Below are the code and all the weights of a small trained network. Each question names an input and a target symbol and asks about switching units off, where a switched-off unit gives its printed mean instead of its output.

import numpy as np


def w(rows, s, z=0):
    codes = np.array(rows[::2]) - 128.0
    scale = np.full(codes.shape[1], s)
    scale[-1] = z or s
    return codes * scale


def f(y):
    return y / 2 * (1 + np.tanh(0.7978845608 * (y + 0.044715 * y**3)))


def softmax(a):
    e = np.exp(a - a.max(-1, keepdims=True))
    return e / e.sum(-1, keepdims=True)


def log_softmax(a):
    a = a - a.max(-1, keepdims=True)
    return a - np.log(np.exp(a).sum(-1, keepdims=True))


def net(x, mask):
    ids = ['αζηξπστω'.index(c) for c in x.split()]
    T = len(ids)
    res = E[ids] + P[:T]
    q, k, v = (res @ M[0].T for M in (Q, K, V))
    z = softmax(np.where(np.tri(T) > 0, q @ k.T / 4**0.5, -1e9)) @ v
    res = res + np.where(mask[0], z, O[0][:, -1]) @ O[0][:, :-1]
    y = f(res @ A[0][:, :-1].T + A[0][:, -1])
    res = res + np.where(mask[1:17], y, B[0][:, -1]) @ B[0][:, :-1]
    return log_softmax(res[-1] @ U[:, :-1].T + U[:, -1])


Q, K, V, O, A, B = {}, {}, {}, {}, {}, {}
E = w([
[104,165,143,115,86],'α',
[97,116,154,7,246],'ζ',
[29,150,215,74,196],'η',
[135,211,143,79,110],'ξ',
[134,213,148,73,112],'π',
[191,231,93,168,119],'σ',
[98,156,143,118,86],'τ',
[99,162,161,196,155],'ω',
],0.02)
P = w([
[55,119,8,126,138],'0',
[68,47,98,127,87],'1',
[176,99,165,113,118],'2',
[166,107,139,125,116],'3',
[154,116,120,134,118],'4',
[143,131,103,142,122],'5',
[121,149,84,149,123],'6',
[114,166,75,151,133],'7',
],0.012)
Q[0] = w([
[162,36,132,168,193],'head 0',
[229,116,43,108,160],'head 0',
[129,172,202,10,2],'head 0',
[156,137,152,183,201],'head 0',
],0.0053)
K[0] = w([
[45,146,103,147,213],'head 0',
[237,24,49,142,199],'head 0',
[58,194,170,4,1],'head 0',
[111,69,111,182,136],'head 0',
],0.0054)
V[0] = w([
[137,158,212,98,129],'head 0',
[58,197,148,124,30],'head 0',
[128,70,208,254,165],'head 0',
[214,6,170,101,86],'head 0',
],0.0088)
O[0] = w([
[104,104,188,130,134,158],'head 0',
[203,130,162,146,78,127],'head 0',
[96,208,136,78,120,21],'head 0',
[188,144,154,136,244,2],'head 0',
],0.011,0.0071)
A[0] = w([
[128,139,114,230,91,184],'neuron 0',
[102,106,82,122,50,98],'neuron 1',
[26,61,175,215,110,164],'neuron 2',
[103,122,182,146,148,97],'neuron 3',
[188,125,77,253,159,26],'neuron 4',
[106,98,192,236,161,124],'neuron 5',
[76,94,61,162,158,106],'neuron 6',
[180,143,195,37,64,254],'neuron 7',
[173,56,125,125,138,84],'neuron 8',
[119,115,118,149,118,88],'neuron 9',
[138,142,65,35,116,196],'neuron 10',
[171,127,141,63,111,162],'neuron 11',
[133,131,202,166,50,206],'neuron 12',
[155,78,181,104,58,72],'neuron 13',
[34,179,167,129,191,161],'neuron 14',
[168,190,102,168,85,119],'neuron 15',
],0.015,0.0062)
B[0] = w([
[76,52,64,156,107,221],'neuron 0',
[160,229,142,148,116,207],'neuron 1',
[244,105,86,78,78,248],'neuron 2',
[174,99,159,133,150,144],'neuron 3',
[240,123,252,116,105,143],'neuron 4',
[237,179,90,127,100,150],'neuron 5',
[109,171,145,187,154,193],'neuron 6',
[196,92,43,129,44,207],'neuron 7',
[76,111,124,93,99,153],'neuron 8',
[127,141,158,152,140,132],'neuron 9',
[215,109,65,176,88,207],'neuron 10',
[184,146,101,151,123,158],'neuron 11',
[69,105,152,165,214,242],'neuron 12',
[88,186,182,115,162,173],'neuron 13',
[6,133,212,81,142,237],'neuron 14',
[79,82,182,67,175,186],'neuron 15',
],0.018,0.014)
U = w([
[253,156,4,147,109,214],'α',
[128,78,61,83,92,205],'ζ',
[48,157,76,116,216,151],'η',
[189,198,131,79,114,104],'ξ',
[188,139,180,159,103,5],'π',
[174,176,114,114,157,15],'σ',
[202,156,143,116,163,80],'τ',
[222,178,110,97,171,59],'ω',
],0.0068,0.0032)

Each question gives the input, a string of symbols that net reads in full, and the target symbol t.
The units are the heads (4 rows each of Q, K, V and O) and the neurons (one row each of A and B). Each row of codes is followed by its name. A weight is (code - 128) times the scale printed after its matrix; where a second scale follows, it is the last column's (O, A, B and U).
mask holds one flag per unit, heads first, then neurons. A switched-off unit (its flag False) gives its mean, the last column of its rows in O or B, instead of its output. The means were averaged over made-up inputs and are rounded, as every weight is.
A unit's drop is (log p(t) with every unit on - log p(t) with that unit switched off) / (log p(t) with every unit on - log p(t) with every unit switched off).
The circuit of an input: a set's keep is (log p(t) with only the set's units on - log p(t) with every unit switched off) / (log p(t) with every unit on - log p(t) with every unit switched off). Starting from the 12 units with the biggest drops (on a tie, the unit counted first), units are removed one at a time, each time the one whose removal leaves the highest keep (on an exact tie, the one counted first), for as long as the keep stays at least 0.8.
circuit, biggest first: the units of the circuit, biggest drop first
unit that matters most: the unit with the biggest drop
top k neurons: the k neurons with the biggest drops, biggest first
drop when u is switched off: that unit's drop, to one decimal
input π τ α α ω τ σ, target ζ: top 4 neurons : [neuron 0; neuron 15; neuron 6; neuron 13]
input ω ζ α ζ ξ α α α, target η: circuit, biggest first : [neuron 12; head 0]
input ω α ω ω ω ζ, target α: unit that matters most : neuron 10
input π α α α α, target η: top 2 neurons : [neuron 12; neuron 13]
input α ξ ζ ζ π ζ σ ζ, target η: top 3 neurons : [neuron 7; neuron 2; neuron 14]
input ζ ζ η, target ξ: circuit, biggest first : [neuron 14; neuron 0; neuron 2]
input σ ω τ, target α: top 4 neurons : [neuron 7; neuron 14; neuron 11; neuron 8]
input ζ ζ α η ω ω ζ ω, target η: circuit, biggest first : [head 0; neuron 14]
input τ α ζ ξ ζ π ω, target α: top 4 neurons : [neuron 5; neuron 2; neuron 0; neuron 14]
input ω ζ ω ζ ω ω, target η: top 3 neurons : [neuron 7; neuron 10; neuron 14]
input α ω ζ σ, target ζ: top 4 neurons : [neuron 0; neuron 15; neuron 1; neuron 6]
input ζ ζ ζ α, target α: top 2 neurons : [neuron 14; neuron 15]
input ω ζ ω, target ζ: top 2 neurons : [neuron 2; neuron 6]
input τ ω π, target α: top 4 neurons : [neuron 7; neuron 14; neuron 11; neuron 0]
input ζ ζ ζ ζ σ ζ σ ζ, target η: unit that matters most : head 0
input ξ ξ ω η ζ, target α: top 2 neurons : [neuron 10; neuron 15]
input ζ η ξ, target α: top 3 neurons : [neuron 7; neuron 14; neuron 11]
input ζ α σ, target π: top 2 neurons : [neuron 4; neuron 2]
input α π ω ω, target ζ: drop when neuron 12 is switched off : 0.1
input η ζ π τ ω ζ ζ η, target ξ: drop when neuron 10 is switched off : 0.1
input π ζ τ, target α: drop when neuron 11 is switched off : 0.0
input ζ α α ω, target α: drop when neuron 2 is switched off : 0.5
